[[  3   6  29 -24  -3 -36 -49  -5   0  10   3]
 [  0   3  30  26   7  45   8  -5  -1 -23 -11]
 [  0  -3 -18 -58  -8 -17  11   3   2  27   7]
 [  1   2  26  60   6  21 -11  -3  -3 -37  -7]]
->
[[  3 -11   7  -7]
 [ 10 -23  27 -37]
 [  0  -1   2  -3]
 [ -5  -5   3  -3]
 [-49   8  11 -11]
 [-36  45 -17  21]
 [ -3   7  -8   6]
 [-24  26 -58  60]
 [ 29  30 -18  26]
 [  6   3  -3   2]
 [  3   0   0   1]]

[[-27 -16]
 [ 13  27]
 [ 11  -5]
 [-15 -28]
 [-14 -63]
 [-39 -42]
 [-18 -17]
 [  2 -43]
 [ 12  -3]
 [-22 -18]
 [ 35  32]]
->
[[-16  27  -5 -28 -63 -42 -17 -43  -3 -18  32]
 [-27  13  11 -15 -14 -39 -18   2  12 -22  35]]

[[ 13 -15  -2  54  22  24   8  24]
 [  1 -35  -8  -1  30   6  59  -5]
 [-14  18  16 -15 -20 -15  20  -4]
 [ -7 -50   2 -28   0 -49   0  -7]
 [  8 -27   1  30  31  31 -22  25]
 [-20 -35  -7 -26 -11 -51  46   3]
 [ 19  -3   0  58  26  21  -3  19]
 [ 22  36  26 -25 -37  26  13  -9]
 [ 25  22   3  55  50  21  32  12]
 [ -6 -55   5 -28   6 -45  -8 -13]]
->
[[ 24  -5  -4  -7  25   3  19  -9  12 -13]
 [  8  59  20   0 -22  46  -3  13  32  -8]
 [ 24   6 -15 -49  31 -51  21  26  21 -45]
 [ 22  30 -20   0  31 -11  26 -37  50   6]
 [ 54  -1 -15 -28  30 -26  58 -25  55 -28]
 [ -2  -8  16   2   1  -7   0  26   3   5]
 [-15 -35  18 -50 -27 -35  -3  36  22 -55]
 [ 13   1 -14  -7   8 -20  19  22  25  -6]]

[[ 40   9 -17  -1   2  -5  -9   7  18   3]
 [  7   5  41 -57 -28  -2 -11  -3   7 -26]
 [-46   8  33  -5 -28   0 -18  10  19  19]
 [-17   0   3  11  23  -1  -5   2  66   5]]
->
[[  3 -26  19   5]
 [ 18   7  19  66]
 [  7  -3  10   2]
 [ -9 -11 -18  -5]
 [ -5  -2   0  -1]
 [  2 -28 -28  23]
 [ -1 -57  -5  11]
 [-17  41  33   3]
 [  9   5   8   0]
 [ 40   7 -46 -17]]

[[-14 -28]
 [-19  50]
 [ 17 -15]
 [-16  64]
 [  1 -27]]
->
[[-28  50 -15  64 -27]
 [-14 -19  17 -16   1]]

[[  8   7  -4   1   7  57  11 -19 -17 -14   2   4 -19  -4 -11  18]
 [-19  -6  -3  -7  -9   2 -13  50   9  23   6   0  -4  -6 -19  26]
 [ -7  12  10   5  12 -19  -1 -37  29 -19  10   0   5  18   7  -8]
 [ 15   6   2  -2   4 -10  22 -25  21 -13   1  10  -5  10  16  -3]
 [-22  -4  14   8  10   7  -9 -29  18  -4   0   2 -27   5  -8   1]]
->
[[ 18  26  -8  -3   1]
 [-11 -19   7  16  -8]
 [ -4  -6  18  10   5]
 [-19  -4   5  -5 -27]
 [  4   0   0  10   2]
 [  2   6  10   1   0]
 [-14  23 -19 -13  -4]
 [-17   9  29  21  18]
 [-19  50 -37 -25 -29]
 [ 11 -13  -1  22  -9]
 [ 57   2 -19 -10   7]
 [  7  -9  12   4  10]
 [  1  -7   5  -2   8]
 [ -4  -3  10   2  14]
 [  7  -6  12   6  -4]
 [  8 -19  -7  15 -22]]

[[-13 -55]
 [  7 -42]
 [ 26 -33]
 [-41 -43]
 [  6  -2]]
->
[[-55 -42 -33 -43  -2]
 [-13   7  26 -41   6]]

[[ 62 -32  45 -13  21 -45  46 -44]
 [ 65 -26  46  -9  32 -30  35 -44]
 [ 16  -1   6  -5  10   0   6   5]
 [ 43 -10  22  -3  19  -7   7 -24]
 [ 28  24  49  -1  39 -45  16 -21]
 [ 34 -17   8 -18  23   1  16  10]
 [ 25  25  49   0  40 -48  15 -15]
 [ 62 -31  46 -11  22 -45  46 -43]
 [ 49  25  38   5  46 -63  26 -29]]
->
[[-44 -44   5 -24 -21  10 -15 -43 -29]
 [ 46  35   6   7  16  16  15  46  26]
 [-45 -30   0  -7 -45   1 -48 -45 -63]
 [ 21  32  10  19  39  23  40  22  46]
 [-13  -9  -5  -3  -1 -18   0 -11   5]
 [ 45  46   6  22  49   8  49  46  38]
 [-32 -26  -1 -10  24 -17  25 -31  25]
 [ 62  65  16  43  28  34  25  62  49]]
---
[[ -6   5   4  -8  -1  20  25]
 [  9  10  12   0  -1 -50  -5]]
->
[[ 25  -5]
 [ 20 -50]
 [ -1  -1]
 [ -8   0]
 [  4  12]
 [  5  10]
 [ -6   9]]

[[-43 -22  33  12 -28  61  11  31   4  41 -18  33]
 [ 21  21  -7  -1  62 -15 -31 -46 -25   9  19   3]
 [ 59 -28  19  -4 -11 -43 -38 -40 -18 -54  15  21]
 [-51  11 -15 -23 -21 -54 -59  44  27  39 -35 -29]
 [ 13  20 -49  26  44 -61  -8 -62  49 -45  -2  -4]
 [ 51  -1  15  -9  44  -5 -59   8 -38 -43  34  26]]
->
[[ 33   3  21 -29  -4  26]
 [-18  19  15 -35  -2  34]
 [ 41   9 -54  39 -45 -43]
 [  4 -25 -18  27  49 -38]
 [ 31 -46 -40  44 -62   8]
 [ 11 -31 -38 -59  -8 -59]
 [ 61 -15 -43 -54 -61  -5]
 [-28  62 -11 -21  44  44]
 [ 12  -1  -4 -23  26  -9]
 [ 33  -7  19 -15 -49  15]
 [-22  21 -28  11  20  -1]
 [-43  21  59 -51  13  51]]

[[-10 -57 -29 -10 -16]
 [ -4 -54 -33 -11 -10]
 [  7 -49 -41 -10   1]
 [  8 -52 -38 -16  -3]
 [ -2 -54 -34 -12  -9]
 [  2 -54 -34 -15  -8]
 [  0 -53 -35 -13  -7]
 [ 33 -41 -54 -16  22]
 [-18 -60 -24 -10 -24]
 [-18 -61 -23 -12 -25]
 [  7 -51 -39 -13  -1]]
->
[[-16 -10   1  -3  -9  -8  -7  22 -24 -25  -1]
 [-10 -11 -10 -16 -12 -15 -13 -16 -10 -12 -13]
 [-29 -33 -41 -38 -34 -34 -35 -54 -24 -23 -39]
 [-57 -54 -49 -52 -54 -54 -53 -41 -60 -61 -51]
 [-10  -4   7   8  -2   2   0  33 -18 -18   7]]

[[ 43  13 -47  32 -19  16  -2]
 [-10 -23  43  13 -47  32 -19]
 [-20 -10 -23  43  13 -47  32]
 [ 25 -20 -10 -23  43  13 -47]]
->
[[ -2 -19  32 -47]
 [ 16  32 -47  13]
 [-19 -47  13  43]
 [ 32  13  43 -23]
 [-47  43 -23 -10]
 [ 13 -23 -10 -20]
 [ 43 -10 -20  25]]

[[ 14  20 -10  -1   4]
 [  8  28  15 -18 -12]
 [ -4  17  22 -14  -4]
 [ -3 -24   2  22  -3]
 [ -9  11 -12   2  32]
 [ 16   4  17 -19  43]
 [ 56  13   3 -13  25]]
->
[[  4 -12  -4  -3  32  43  25]
 [ -1 -18 -14  22   2 -19 -13]
 [-10  15  22   2 -12  17   3]
 [ 20  28  17 -24  11   4  13]
 [ 14   8  -4  -3  -9  16  56]]

[[ 43  11 -29 -17  30  55  42  -5 -24]
 [  3  45  41  -1 -24   0  35  49  21]
 [ 53  36  -1 -20   1  30  33 -12 -40]
 [ 35  36  -3 -43 -34  10  28  -1 -49]
 [-27  16  40  20 -22 -42 -20  11  12]]
->
[[-24  21 -40 -49  12]
 [ -5  49 -12  -1  11]
 [ 42  35  33  28 -20]
 [ 55   0  30  10 -42]
 [ 30 -24   1 -34 -22]
 [-17  -1 -20 -43  20]
 [-29  41  -1  -3  40]
 [ 11  45  36  36  16]
 [ 43   3  53  35 -27]]

[[ -5  32  22  38  40  46 -26  21]
 [-10   5 -13  36  25 -42 -35  18]
 [-33 -33  26 -20 -38 -37  30  51]
 [-34  34 -12 -24 -21 -27  39 -36]]
->
[[ 21  18  51 -36]
 [-26 -35  30  39]
 [ 46 -42 -37 -27]
 [ 40  25 -38 -21]
 [ 38  36 -20 -24]
 [ 22 -13  26 -12]
 [ 32   5 -33  34]
 [ -5 -10 -33 -34]]
